The symbols move the nodes like this.
s423 ξ s611
s423 α s824
s423 θ s587
s373 ξ s797
s373 α s349
s373 θ s400
s153 ξ s375
s153 α s697
s153 θ s285
s205 ξ s784
s205 α s371
s205 θ s336
s574 ξ s951
s574 α s120
s574 θ s797
s349 ξ s400
s349 α s336
s349 θ s373
s32 ξ s824
s32 α s983
s32 θ s784
s494 ξ s170
s494 α s104
s494 θ s13
s120 ξ s864
s120 α s784
s120 θ s797
s946 ξ s423
s946 α s547
s946 θ s423
s134 ξ s134
s134 α s301
s134 θ s982
s521 ξ s349
s521 α s702
s521 θ s295
s301 ξ s951
s301 α s951
s301 θ s134
s690 ξ s153
s690 α s611
s690 θ s983
s824 ξ s690
s824 α s677
s824 θ s129
s491 ξ s982
s491 α s704
s491 θ s170
s918 ξ s494
s918 α s36
s918 θ s491
s615 ξ s375
s615 α s433
s615 θ s611
s104 ξ s491
s104 α s547
s104 θ s494
s404 ξ s615
s404 α s423
s404 θ s791
s920 ξ s864
s920 α s587
s920 θ s205
s611 ξ s615
s611 α s615
s611 θ s433
s864 ξ s574
s864 α s799
s864 θ s951
s433 ξ s918
s433 α s104
s433 θ s615
s129 ξ s205
s129 α s824
s129 θ s702
s983 ξ s285
s983 α s611
s983 θ s32
s791 ξ s615
s791 α s153
s791 θ s433
s483 ξ s587
s483 α s946
s483 θ s677
s400 ξ s704
s400 α s373
s400 θ s104
s285 ξ s483
s285 α s483
s285 θ s933
s547 ξ s494
s547 α s13
s547 θ s946
s933 ξ s677
s933 α s285
s933 θ s336
s13 ξ s404
s13 α s494
s13 θ s547
s677 ξ s920
s677 α s423
s677 θ s824
s336 ξ s120
s336 α s205
s336 θ s349
s799 ξ s824
s799 α s933
s799 θ s864
s170 ξ s154
s170 α s491
s170 θ s797
s797 ξ s301
s797 α s400
s797 θ s704
s343 ξ s373
s343 α s521
s343 θ s295
s704 ξ s295
s704 α s13
s704 θ s797
s951 ξ s702
s951 α s864
s951 θ s301
s375 ξ s587
s375 α s154
s375 θ s697
s371 ξ s32
s371 α s920
s371 θ s205
s982 ξ s295
s982 α s134
s982 θ s154
s36 ξ s295
s36 α s13
s36 θ s154
s154 ξ s404
s154 α s343
s154 θ s982
s295 ξ s400
s295 α s343
s295 θ s36
s702 ξ s336
s702 α s129
s702 θ s371
s697 ξ s547
s697 α s375
s697 θ s153
s784 ξ s799
s784 α s864
s784 θ s120
s587 ξ s690
s587 α s423
s587 θ s677

The rows follow the links: the fewer symbols apart two nodes are, the more alike their rows tend to be.

Each row is also shifted at random along 4 hidden directions that mean nothing.

Some nodes, each with a row of numbers:
s301	(-20, +1, +67, +57, +34, -15, +78, +42, +59, +6, +113, +18, +70, +21, +187, +42, +35, +13, +80, -8, +47, +98, -107, +67, +91, +100, +53, -193, +51, -7, +9, +54, +30, +55, +1, -5, +30, -50, +81, -33, -56, -29, +36, +109, -22, +35, +11, -64, -95)
s791	(-163, -14, -48, -64, -79, +67, -23, +29, -127, +48, -73, +28, +77, +30, -75, +67, +6, +1, -50, +71, -1, -93, +40, +80, -84, +74, -33, +73, +44, -33, -44, +101, -8, +0, +89, +81, +8, -42, -101, +19, -121, -56, -96, -17, +4, +90, +10, -47, +76)
s547	(+31, -25, -78, +27, +9, -56, +3, -56, -78, +131, -41, +145, -95, +9, -89, -9, +16, -49, -73, -27, +71, +17, +66, +58, -35, -92, -75, +42, -75, +73, +6, +11, +113, +3, +20, -38, +13, +35, -105, +65, +58, +34, +11, -92, +53, -26, +16, +30, +47)
s36	(+1, -90, -83, -15, -5, -97, -85, +27, -86, +121, -45, +8, +32, +48, -101, -1, -28, +2, -72, -28, -43, +75, -25, +45, +4, -38, -104, +50, +47, -92, -80, +13, +11, -36, +111, -17, +82, +99, +52, +6, -72, -27, +13, +15, +132, -29, -23, +88, +44)
s797	(+73, +51, +64, -31, +26, -7, +11, -90, +16, +6, +92, +17, -156, +15, -128, -5, -15, +48, -36, -29, -63, +40, +14, +11, -10, +31, -14, -9, -42, +48, -12, +61, -146, -5, -147, -63, +72, +4, +92, -37, +62, +70, +9, +64, +9, +41, +34, +84, +34)
s120	(-134, +133, +124, +5, -19, +88, +18, -22, +73, -57, +82, +4, -76, -73, +206, +12, +74, +38, +72, -46, +17, +56, -72, -29, +60, -30, +145, -120, -24, +124, -61, +105, +25, +27, -165, -21, -27, -85, -22, -70, +28, +3, -31, +7, -83, -31, +40, +15, -56)
s343	(-26, -48, -50, -54, -75, -12, -61, +46, -35, +10, +8, -31, -72, +16, -224, -72, -68, -55, -21, -48, -137, +33, -42, -12, -131, -3, -34, +165, -12, -56, -25, -41, +73, +13, -70, +54, +22, +29, +79, +20, -21, -19, +42, +32, +88, -45, +22, +100, +124)
s400	(-17, +56, +57, -77, +6, -20, -95, -19, -25, +15, +16, -79, -67, -1, -54, -40, +1, +39, -36, -55, -122, +37, +24, -9, +0, -9, -28, +55, +35, +14, -57, +58, -90, +22, -44, -4, +45, +48, +100, -29, -23, +40, +21, +1, +75, -55, -15, +109, +33)
s373	(+48, +96, +69, -77, -8, +7, -61, +2, +4, -54, +47, -127, -18, -17, +109, -45, +53, +27, -12, -94, -134, +51, -12, -30, +37, -6, +25, -4, +29, +17, -81, +22, -33, +49, -77, +5, +9, +17, +119, -23, -42, +16, +53, -15, +25, -108, -26, +74, -7)
s13	(+167, -11, -42, +15, +66, -106, -18, -75, -48, +88, -31, +58, -3, +5, +95, +26, +79, +33, -80, -12, +77, +39, +60, +67, +114, -87, -76, -99, -10, +21, -50, +44, -47, -53, +108, -97, +44, +88, -19, +14, -2, +35, +8, -92, +52, -38, -40, +22, -33)
s615	(+224, -4, -55, -68, -89, +90, +72, -50, -47, -45, +21, +8, -4, +9, +60, +62, +159, -15, -32, +19, +3, -92, -6, +80, -80, +57, +40, +9, -99, -31, -102, -24, +15, -74, -41, +37, -51, +17, -71, +17, -96, -31, -11, -102, -90, +26, +5, -78, +55)
s920	(+170, -53, +12, +61, +97, -29, -21, -58, +140, -32, -58, -44, -5, -5, -145, -53, -135, +35, +58, +70, +21, -60, +58, -125, +31, -49, +13, +58, -16, -52, +122, -103, -145, -81, +21, -66, -30, +12, -20, -26, +94, +74, -71, +45, -16, +57, -27, -19, -91)
s154	(+263, -100, -60, -32, +38, -81, +115, -3, -5, -105, +48, -55, +3, +60, -88, -5, +31, -10, -28, +3, -83, -30, -11, +35, +42, +81, -88, -78, -46, -92, +32, -174, -192, -78, +37, -58, +74, +125, +188, +37, +65, -6, +153, +26, -17, +23, -17, -52, +49)
s491	(-19, -47, -43, +9, +14, -77, +61, -15, -27, +19, +21, +45, -33, +13, +88, +38, +109, +26, -26, -47, +33, +67, -49, +64, +117, -88, -43, -133, -46, +10, -79, -11, -12, -93, +28, -91, +68, +72, +24, +18, +22, -38, +40, -46, -13, -44, +15, +37, +23)
s153	(-44, +80, +7, -60, -24, +70, +114, +6, -69, -184, +28, -65, -53, +10, +54, -25, +62, -58, -42, +40, -54, -129, +119, -13, -29, +79, -20, -48, -62, +69, +101, -141, -140, +48, -55, +35, -18, -1, +56, +88, +127, +7, +131, -54, -119, -7, +7, -130, +68)
s170	(+193, -56, -59, +26, -26, -83, +15, -53, -40, +186, +45, +140, -37, +16, +100, +50, +134, -17, -26, -89, +88, +138, -85, +134, +16, -67, -3, -47, -69, +13, -164, +81, +233, -35, -14, -45, +16, +60, -49, -7, -123, -2, +17, -77, +65, -78, +21, +74, +4)
s295	(+35, -19, -35, -42, -76, -12, -45, +74, -36, +12, +34, -29, -22, -4, +12, -44, +44, -43, +9, -107, -106, +119, -94, +2, -64, -23, +6, +63, +4, -39, -109, -27, +167, +32, -71, +55, +6, +36, +69, -2, -78, -61, +80, -10, +75, -122, +1, +99, +77)
s982	(+307, -104, -59, +33, -18, -64, +150, +18, +44, -44, +120, +33, -41, +51, +7, -2, +79, -74, +34, -47, -9, +53, -98, +46, -29, +82, +1, -79, -101, -70, -20, -172, +55, -39, -76, -28, +6, +54, +123, +22, +8, -21, +153, +22, -29, -29, +15, -45, +20)
s784	(-88, +38, +69, +4, +35, +42, -14, -76, +83, +9, +1, -2, -69, -20, -191, +12, -102, +68, +32, +57, +24, -52, +10, -50, +2, -24, +55, +52, +1, +34, +58, +79, -159, -47, -68, -40, +23, -66, -51, -64, +83, +57, -139, +94, -40, +122, +40, +37, -15)

Start here and follow the symbols in turn, left to right. Where do you end up?
Answers are names.
(-46, +77, +70, -1, -31, +48, -175, +37, +63, +71, -29, -57, +67, -50, +176, -30, -3, +25, +76, -69, -17, +121, -100, -53, -1, -65, +108, +73, +102, -13, -135, +145, +187, +67, -44, +58, -62, -74, -45, -77, -195, -4, -80, +8, +80, -115, -26, +103, -95)
α α θ -> s205
(+41, +26, -35, -56, -30, +33, +75, -31, -107, -23, +10, +28, -92, +40, -127, -8, +4, -76, -99, +37, -48, -113, +134, +45, -112, +91, -60, +67, -63, +64, +90, -73, -49, +71, -43, +52, -1, -5, +10, +84, +88, +31, +77, -48, -26, +40, +20, -78, +101)
ξ θ ξ ξ -> s611
(-23, +74, +106, +23, +36, +37, +25, -47, +63, +35, +100, +28, -30, +1, +85, +37, +25, +34, +35, -6, +43, +36, -41, +35, +28, +43, +79, -90, +6, +66, -35, +140, -15, +49, -80, -22, +15, -78, +10, -68, -18, +39, -37, +60, -36, +40, +29, +6, -61)
θ ξ α -> s951
(+108, 0, -30, +53, +55, -61, -47, +18, -18, +102, -47, +54, +30, +14, -6, -54, -73, -79, -28, +8, +41, +4, +104, +5, -51, +17, -33, +71, +19, +30, +89, -22, +123, +124, +91, +24, -46, -15, -25, +49, -7, +63, +48, -40, +94, -37, -44, -27, -58)
ξ ξ ξ -> s153
(-5, +34, -1, -62, -19, +46, +28, -35, -49, -101, -14, -77, +112, +4, +247, +98, +171, +81, -31, +42, +16, -67, +24, +66, +111, +23, +11, -163, +12, -36, -92, +36, -145, -85, +86, -25, -5, +50, -20, -3, -81, -53, -9, -68, -94, +4, -29, -78, -27)
α θ α α -> s547
(-165, -15, -21, +9, +55, -68, +44, -48, -34, -25, -45, +22, -51, -14, +45, +22, +58, +57, -51, -8, +51, +0, +52, +4, +150, -122, -69, -136, -29, +50, +1, -11, -137, -103, +61, -114, +61, +82, +3, +17, +133, -14, +12, -57, -37, -8, -5, +10, +11)
α ξ ξ θ -> s154
(-79, -42, -29, -30, +68, -81, -10, -39, -57, +27, -60, -27, +77, +23, +94, +75, +78, +110, -58, +22, +46, -2, +20, +41, +153, -64, -79, -140, +27, -40, -67, +56, -165, -131, +164, -93, +93, +102, +4, +3, -11, -30, -38, -35, -4, +12, -17, +8, -17)
θ ξ ξ -> s295
(+150, +9, -24, +60, +48, -25, -13, +28, +6, +22, -43, +13, +82, -4, +142, -29, -15, -83, +5, +11, +49, -10, +82, +0, +4, +30, -7, -7, +23, +7, +72, -81, +94, +97, +101, +35, -78, +6, -26, +55, -9, +17, +69, -61, +27, -38, -62, -86, -83)
ξ α ξ -> s615
(-226, +54, +139, +58, +80, +1, -66, +8, +40, +108, +7, +4, +89, +8, +35, +70, -115, +81, +36, +71, +53, +31, +12, +15, +107, +55, +26, -81, +152, +30, +30, +233, -101, +63, +92, -12, +59, -88, -15, -78, -34, +39, -132, +148, +32, +123, -4, +18, -112)
α ξ ξ -> s690
(+71, +20, -34, -28, -34, +104, +72, -8, +34, -162, -39, -59, +17, -22, +40, -18, +35, -15, +28, +68, +2, -151, +41, -78, -38, +9, +53, +20, -74, -19, +55, -130, -57, -41, -31, +37, -96, -16, -69, +34, +39, -17, -6, -50, -128, +15, -26, -115, +3)
θ ξ -> s824
(+137, -27, -73, +42, +40, -45, +51, +5, +6, -27, -57, +24, +13, +3, +16, -35, +2, -67, -14, +26, +60, -64, +99, -31, +8, -26, -45, -5, -53, +16, +106, -155, +15, +3, +75, -8, -50, +28, -39, +67, +94, +16, +66, -88, -25, -25, -35, -98, -33)
ξ θ α -> s104
(+33, +9, -49, +36, +9, -33, +96, -29, +10, -60, -8, +81, -129, -36, +24, -59, +55, -82, -24, -34, +58, +2, +68, -29, -20, -87, -28, -17, -144, +106, +109, -160, +81, +5, -55, -40, -48, +37, -29, +84, +180, +18, +122, -128, -64, -79, +17, -50, +44)
α θ -> s946
(-145, +83, +69, -70, -45, +32, -129, +43, +1, -44, +2, -99, +12, -48, +75, -55, +4, +19, +9, -87, -116, +84, -46, -60, -1, -26, +46, +55, +79, +11, -83, +58, +48, +66, -63, +54, -19, -21, +42, -29, -74, -19, +13, +10, +59, -120, -11, +100, +9)
θ θ -> s400
(-91, -2, +19, -50, -50, +26, -60, +50, +5, -93, +1, -125, -15, -20, -39, -79, -26, +10, +25, -59, -132, +44, -63, -96, -9, -44, +13, +68, +18, -54, -30, -73, -24, -9, -58, +22, +1, +21, +107, -17, +4, -35, +37, +32, +23, -73, -9, +69, +50)
θ α -> s343
(+42, -76, -104, -48, -43, +27, +7, -9, -122, +62, -54, +47, +62, +50, -93, +78, +36, -14, -76, +57, +21, -105, +57, +95, -57, +43, -72, +53, -14, -52, -38, +18, -35, -61, +104, +27, +16, +29, -76, +42, -70, -38, -55, -48, +4, +87, +15, -50, +79)
ξ ξ -> s375
